Rows, each with its class
[59,-125,-22,-55,29,203,119,258,-29,38,92,-81,-109,212,104,15,-51,-433,-94,226,-128,135,58,69,74,96,81,-35] => H
[49,-82,-18,-172,49,146,145,265,-8,32,138,-35,-75,208,92,5,-58,-68,-197,171,-56,58,24,16,79,64,143,-53] => D
[19,-164,8,-260,89,222,146,328,-37,57,40,-84,-166,189,63,51,-135,-73,-168,179,-43,397,69,65,120,40,103,-68] => H
[-46,-108,112,-142,148,317,197,447,207,-210,434,-90,41,322,195,-114,28,-65,-380,747,-221,18,138,18,200,20,222,-58] => J
[51,-178,56,-49,74,175,215,246,75,56,178,42,-74,170,111,-44,-60,-22,-94,270,-28,90,3,-9,92,36,107,26] => J
[-3,-114,52,3,46,121,187,230,105,73,100,49,-71,242,126,-102,-45,-64,-119,248,-51,78,25,36,76,-3,138,39] => G
[28,-126,45,-108,72,255,40,324,-42,-124,114,-175,-153,247,176,90,-88,-111,-197,206,-87,187,51,24,82,92,65,-42] => C
[99,-184,55,144,-8,210,50,235,120,-33,159,-21,-45,253,161,-62,-82,-33,-52,268,-71,97,34,36,49,58,124,70] => J
[25,-139,55,32,40,151,86,144,55,-44,107,9,-23,205,81,-69,9,-57,-102,222,-48,84,20,38,28,24,77,44] => J
[-7,-15,-28,23,64,152,-63,141,84,-166,191,-59,-68,242,116,-87,-44,-126,-155,229,-147,8,117,-2,28,76,99,-34] => V
[58,-163,14,-152,80,210,175,308,-48,56,43,-16,-122,241,105,21,-99,-108,-78,165,53,110,67,78,45,76,157,-96] => H
[37,-79,33,-151,51,190,182,273,-100,18,109,-31,-118,186,150,-52,-9,-101,-138,108,-26,67,7,14,94,24,208,-60] => Y
[-7,-138,27,44,51,178,20,167,84,-160,56,-94,-64,169,104,-4,-76,-14,-153,338,-140,101,81,34,39,62,77,13] => J
[50,-133,33,-37,44,121,212,283,99,57,160,45,-34,251,130,-78,-8,-44,-112,213,-25,43,11,38,96,14,95,-3] => J
[-47,-112,28,-66,39,141,70,194,-14,-33,75,-43,-75,174,61,65,-64,-126,-124,263,-14,95,45,43,89,47,68,-96] => D
[62,-157,-7,-108,97,225,288,232,80,215,73,43,-21,314,97,-110,-58,-70,-16,190,-38,121,5,36,84,50,126,-122] => X
[18,-64,-33,82,-1,339,-165,193,11,-236,190,-131,-121,245,158,188,-35,-120,-211,238,-200,97,108,62,9,80,144,60] => D
[73,-81,9,-68,15,302,162,308,6,-19,139,-64,-149,298,163,113,-106,-183,-119,175,-68,134,67,5,75,118,142,-99] => V
[-2,-66,-40,61,69,163,163,113,125,129,139,3,24,264,60,-189,72,-53,-17,126,-130,-56,-30,61,60,3,276,-89] => X
[26,-104,-61,-116,39,211,158,217,35,49,98,-39,-48,193,77,-7,-23,-64,-114,156,-66,75,30,79,18,82,60,-71] => H
[59,-122,-10,18,11,184,-29,143,-37,8,34,-28,-165,149,90,87,-98,-51,-2,-49,-45,133,5,31,30,91,87,-13] => D
[27,-96,9,-62,18,117,-27,166,75,-73,103,-48,-98,161,156,365,-32,-104,-136,141,-93,125,34,1,43,32,58,-46] => V
[-13,5,-43,-60,14,131,13,151,10,-110,114,-79,-45,154,-20,35,21,-51,-152,211,-55,42,50,7,24,81,66,-41] => D
[-13,-105,0,-110,81,141,64,178,-29,-65,76,-73,-65,132,25,68,-28,-9,-114,112,-80,118,55,31,-35,89,54,-23] => V
[36,-147,-15,-148,60,269,113,329,93,-24,149,-112,-74,295,111,-17,-80,-109,-195,256,-114,147,69,40,120,76,143,-112] => H
[71,-172,-27,-86,115,275,388,301,97,282,175,123,-48,385,151,-102,-49,-244,-22,83,-30,125,-28,92,80,90,188,-122] => X
[-10,-78,-2,-123,73,177,-35,222,-91,-178,103,-36,-113,234,77,86,-56,-48,-201,279,-64,105,57,92,64,84,81,16] => V
[53,13,-56,53,34,264,48,250,29,16,153,-75,-139,235,147,56,-1,-126,-157,161,-76,102,73,23,59,24,152,-52] => D
[-43,-149,84,-85,39,69,137,224,31,-23,181,42,-93,109,74,21,-98,-82,-125,270,-22,118,77,14,97,48,100,41] => J

Rows, each with its class
[-157,-37,-64,-66,29,97,75,-2,-27,-21,64,-57,-71,97,-64,-31,-14,80,12,-63,85,-28,-16,-4,56,-100,-60,-9] => U
[-118,-59,-42,-61,4,0,60,44,-43,40,94,22,-32,51,-15,42,17,53,63,-74,49,-13,-28,41,14,-141,-65,-13] => U
[-182,-41,-75,-156,-64,72,68,-16,-4,17,74,-29,-63,103,-88,-15,-8,46,21,-93,80,-14,-41,-5,47,-67,-101,-15] => W
[-325,-35,-124,-120,-23,10,-84,44,32,-39,57,0,-108,104,-52,-113,-87,21,-13,-146,69,-80,-1,96,69,-16,-146,9] => L
[-87,-82,-24,-34,-92,26,17,-15,-77,27,200,43,37,191,-226,9,59,36,66,-64,37,-53,-55,-22,-16,-138,-100,37] => L
[-94,0,-83,-89,-2,8,109,46,-66,3,109,30,-61,92,-76,26,-31,49,-6,-89,85,-9,53,15,-42,-89,-65,6] => U
[-179,6,-81,-140,16,-57,86,61,-36,43,168,7,-169,37,-25,-80,-88,48,-16,-217,190,-39,6,41,-38,-41,-11,-107] => T
[-335,-18,-124,-93,-1,-53,12,32,-59,-134,165,20,-70,197,-103,-12,-112,0,-29,-3,79,-89,18,-2,54,-139,-213,95] => L
[-141,-38,-2,-46,4,23,121,-4,9,-6,39,3,-60,38,-50,27,-26,-5,-2,-31,80,-19,12,16,4,-92,-57,-34] => W
[-163,-29,-58,1,-67,-32,22,124,-93,46,25,-49,5,48,-36,0,66,53,37,-83,-12,-39,-37,27,104,-129,-142,-28] => W
[-196,43,-67,-73,57,-82,190,106,-165,-35,120,-62,9,-13,16,23,-30,85,-79,-42,116,-13,73,-22,30,-133,-32,6] => L
[-155,26,-88,-61,1,-16,97,6,-16,3,108,70,-126,27,-68,-12,-15,55,-1,-153,113,-11,-1,16,3,-82,-19,-15] => W
[-153,-26,-26,-35,-68,-19,31,56,-28,67,77,-2,21,12,-17,8,36,50,47,-125,77,-20,-17,14,64,-103,-109,-33] => U
[-151,-6,-127,-71,-78,36,66,68,-39,7,-67,-58,-138,91,-81,50,52,24,15,-23,21,26,9,56,60,-132,-203,-13] => T
[-90,-1,-13,-1,-40,43,34,-3,7,35,-12,79,-32,-20,56,25,52,27,32,-73,18,-9,-5,59,41,-101,-65,-31] => U
[-90,6,-73,-24,-29,-23,62,39,-50,3,60,72,-23,57,-112,58,59,21,37,-50,2,-20,-3,51,16,-166,-110,12] => W
[-232,-15,-79,-58,59,54,52,61,-41,-53,68,-91,-1,99,-113,-55,-48,117,-9,-29,143,-27,38,19,-46,-94,-76,8] => W
[-62,-9,-54,-31,-21,3,-4,34,-37,-5,24,-63,10,-1,41,-50,-27,60,-15,-60,37,-4,0,5,18,3,-47,1] => U
[-255,1,-81,-63,30,83,115,-14,-70,-5,6,-86,-159,-18,-131,28,-31,65,-3,-99,81,46,-13,1,143,-158,-114,-44] => T
[-172,-5,-17,68,-58,-149,-5,71,-29,77,56,35,272,-75,145,-27,87,5,-13,-104,-10,-25,14,49,102,-43,-67,36] => L
[-126,-5,-72,-11,-34,34,10,35,-34,71,43,-31,3,-115,34,-38,24,61,29,-127,45,-3,-30,53,80,-119,-41,-22] => U
[-120,-12,-49,-43,-22,74,33,46,-55,60,-5,-8,10,60,-43,29,49,70,63,-123,47,37,-54,52,41,-176,-92,-36] => W

Rows, each with its class
[-94,3,47,157,199,-84,-106,-60,18,27,17,1,68,-294,-220,76,130,244,-232,20,-58,-12,-9,31,-195,24,6,6] => Q528
[31,2,13,171,494,-371,-104,-96,54,177,64,78,-86,-420,-182,20,213,477,-158,-95,-22,125,-504,79,150,17,-18,-54] => Q310
[-50,-39,186,181,334,-25,-143,51,13,42,45,62,30,-260,-124,43,161,353,-67,-37,-101,57,-230,31,59,-28,-33,-29] => Q310
[-235,-287,-130,260,-102,388,-99,-205,40,-19,18,58,39,-132,-215,97,67,-186,-87,-145,-114,2,-81,-9,-201,15,-193,27] => Q69
[-78,-136,225,269,311,27,-177,0,17,29,76,28,175,-165,-341,-183,123,255,-128,-21,-86,-90,-112,72,-300,31,-23,-7] => Q875
[-88,40,44,156,299,38,-22,-72,16,30,35,58,-218,-349,-176,60,158,223,-200,-51,-66,139,-595,11,-234,-52,-61,10] => Q310
[-66,-44,138,175,135,12,-54,98,34,66,22,69,-32,-330,-287,100,229,233,-113,-30,-174,20,-70,93,-184,-3,19,-17] => Q310
[-162,-146,174,289,179,31,-202,60,66,5,85,58,-28,-258,-288,299,-75,-131,-200,-88,-159,-25,-44,38,-297,-22,-13,0] => Q875
[-63,-104,78,224,92,-23,-69,13,27,56,-30,38,-112,-185,-386,47,179,38,-86,-84,-201,-1,-59,62,-114,8,7,-14] => Q875
[-156,-72,120,356,92,-10,-193,-1,75,23,20,-38,59,-218,-228,136,29,-154,-73,15,-145,-61,283,35,-234,31,-20,-65] => Q69
[-141,-77,57,98,-7,1,-196,21,109,33,38,4,-10,-156,-271,119,250,-184,-40,-97,-1,28,191,-25,-180,-2,-38,-25] => Q130
[-98,8,39,238,183,-50,-327,-94,96,43,-2,-16,-23,-247,-182,83,78,130,-158,-82,-91,-492,-68,69,-164,56,-38,-15] => Q310
[-185,-70,143,280,424,6,-144,117,91,116,-20,15,54,-198,-200,156,116,-143,-144,-3,-96,14,15,-17,-367,-29,-48,-47] => Q528
[-245,-21,51,174,124,-3,-185,-96,133,8,-55,-1,122,-253,-265,176,112,-12,-103,24,-85,-30,223,51,-281,-5,-183,-9] => Q130
[-164,22,38,196,121,-45,-240,30,72,-27,30,37,-22,-214,-90,82,83,65,-47,-17,-65,32,-30,-24,-290,-116,-5,-50] => Q130
[-143,-176,45,219,108,-18,-82,-132,45,41,17,21,121,-143,-260,75,93,-173,-118,64,-194,-37,58,55,-89,-29,-131,80] => Q69
[-18,40,85,160,102,-62,-254,-41,-24,-63,7,-15,-89,-202,-150,86,140,19,-143,-59,-67,43,60,37,-114,3,-54,1] => Q310
[-443,-314,310,786,835,52,-425,325,144,118,158,73,240,-336,-391,478,279,-438,-40,195,-271,46,-128,-70,-507,66,-215,37] => Q310
[116,29,-26,84,219,-21,-187,66,35,74,-48,-2,202,-203,-105,54,141,232,-130,-7,-52,58,-107,98,-152,-95,64,102] => Q528
[-196,-82,196,366,273,57,-232,102,48,1,50,24,-32,-250,-268,199,185,-184,-184,-85,-195,51,-95,51,-361,-115,-44,3] => Q875
[-104,-42,25,170,134,-40,-82,-72,21,17,32,7,23,-149,-169,141,116,130,-88,-2,-72,46,-20,7,-148,-47,-69,-13] => Q528
[23,18,-119,115,273,-42,-111,72,-20,54,-5,71,38,-396,-156,87,256,605,-50,-23,-88,95,-214,48,-128,-74,16,13] => Q528
[-71,-11,26,134,467,-58,-62,39,22,9,-22,174,20,-293,-217,40,207,229,-50,-47,-34,64,58,119,168,60,-84,84] => Q310
[5,37,-23,-10,270,-114,98,-81,-6,40,42,34,8,-370,-148,-76,165,392,-73,-168,45,44,-69,76,221,91,-28,53] => Q310
[45,4,167,120,222,14,-20,-18,6,19,115,-11,-24,-182,-166,67,53,396,-108,-93,-29,-9,-266,74,-150,-36,63,-5] => Q875
[-148,-118,99,301,195,5,-191,245,141,49,125,36,30,-182,-205,164,160,-28,-96,-28,-126,-66,-46,2,-263,-21,-58,27] => Q875
[-93,-145,-56,142,24,-150,-80,-129,47,38,-15,35,215,1,-145,43,-16,70,-50,-67,-60,8,-252,-27,-153,-12,-155,26] => Q69
[19,-21,1,162,133,-33,-82,42,-35,-41,-39,-15,72,-133,-55,73,204,-89,-152,-33,-90,26,255,116,126,30,22,-14] => Q528
[-117,-126,42,77,32,1,-43,25,-41,-19,74,-5,-43,-225,-177,77,35,-70,-35,-92,-27,-65,-47,37,-202,-3,12,63] => Q130
[-82,-111,9,66,-102,28,-53,-208,128,9,9,71,-31,-75,-76,-13,72,-95,-43,-103,2,-14,-165,-32,-44,72,-58,34] => Q69
[-103,-37,77,251,173,-13,-84,19,-277,47,74,81,51,-80,-218,186,36,-144,25,-41,-53,-136,23,21,-181,-37,-130,11] => Q875
[-221,-93,10,50,-267,-18,-95,24,57,-24,-67,25,56,-158,-86,120,103,-148,-42,-91,-30,46,93,-11,-213,-27,-69,-4] => Q130
[-139,-28,73,168,5,133,-140,62,-4,-71,0,22,200,-66,-48,182,149,-65,-39,-10,-77,22,-26,-42,-285,-105,-75,8] => Q130
[-248,-311,123,314,-104,-24,-122,-154,25,9,19,75,49,-166,-212,48,176,-329,-142,-206,-157,-49,43,21,-169,-7,-118,22] => Q69
[-104,-49,63,223,360,-34,-112,18,9,80,71,22,-127,-376,-267,75,136,190,-194,-97,-128,120,-537,51,-192,-39,-1,29] => Q310
[-250,-109,149,373,367,20,-264,89,-18,57,3,16,131,-288,-235,190,228,-92,-160,-19,-197,17,139,49,-249,79,-18,35] => Q528
[-59,0,152,99,102,-15,-133,-82,2,92,85,-4,-142,-301,-207,18,265,376,-178,-109,-78,27,-202,38,-205,77,-24,-19] => Q875
[-20,-25,88,113,195,-61,-214,38,35,28,-46,74,149,-352,-284,141,242,234,-205,-62,-39,144,-220,67,-190,-34,44,27] => Q528
[-129,-21,212,195,260,-61,-60,38,43,8,22,16,-47,-243,-105,95,99,-47,-123,-30,-118,90,26,34,-202,-22,-40,-23] => Q528
[-116,-41,87,180,218,25,-56,40,43,23,15,12,40,-116,-79,110,-65,-65,-75,-48,-59,-23,40,-17,-197,-42,-104,35] => Q69
[-220,74,71,378,484,23,-210,86,-7,35,46,23,44,-274,-254,262,169,249,-249,24,-198,117,-209,63,-360,-106,27,-49] => Q528
[-126,-147,-41,49,-118,-37,-35,-144,-118,-5,-3,-28,66,-103,-145,1,30,126,-92,-72,-64,14,-276,-11,-107,-197,-74,-12] => Q69
[-159,-55,94,162,49,12,-16,-42,-21,9,61,-30,-14,-75,-49,24,-28,-218,-15,8,19,-49,56,24,-157,-104,-91,24] => Q130
[-16,-131,-20,116,140,54,-108,70,6,-61,11,6,-43,-172,-193,85,144,218,-83,-24,-71,66,-97,-12,-94,-11,62,-1] => Q875
[-94,92,-27,161,181,-3,-80,-32,72,68,-13,-13,-112,-222,-180,118,106,356,-142,-139,-69,41,-283,80,-197,50,-33,10] => Q875
[-108,-113,69,144,255,160,-188,71,52,37,3,-41,145,-197,-187,113,49,157,-125,60,-50,15,-99,165,-279,7,-50,-57] => Q875
[-591,-256,342,760,637,103,-447,262,157,69,-4,68,153,-366,-457,565,248,-748,-220,83,-255,-55,129,-24,-686,-41,-146,61] => Q69
[-153,-83,182,226,379,45,-115,18,97,54,73,62,108,-250,-311,190,39,71,-166,-65,-197,-50,105,120,-259,54,20,7] => Q875
[-179,-29,109,292,162,-1,-115,15,93,26,120,46,-106,-284,-240,217,27,75,-121,-31,-131,20,-41,43,-215,-19,-59,22] => Q875

Rows with their classes
[-11,-107,-34,-16,6,-24,41,-20,46,30,-53,-13,-17,66,0,14,16,-4,-41,14,-16,33,-73,16,-26,-5,18,-7] => <23>
[-13,64,-11,-25,9,-26,-2,-19,17,34,64,-97,26,55,-35,11,40,12,17,-3,29,17,-49,-13,-44,-47,-24,-24] => <18>
[-8,135,11,-9,4,-13,-17,-6,-18,9,97,-107,27,12,-32,5,29,19,38,9,36,23,11,-30,-57,-50,-40,15] => <21>
[6,23,9,3,-3,5,-5,1,-7,-5,23,4,-20,-6,6,-8,-11,3,12,-2,-6,-5,4,-1,3,-1,7,0] => <21>
[-1,228,59,-26,-17,7,-38,-16,-34,-9,171,-96,29,-43,-24,-10,10,49,61,49,51,0,31,-6,-48,-83,-43,14] => <23>
[-3,60,52,-36,-32,14,1,-19,1,-42,70,6,-31,-28,-29,-23,-42,53,6,45,11,-4,8,44,-22,-51,23,-10] => <29>
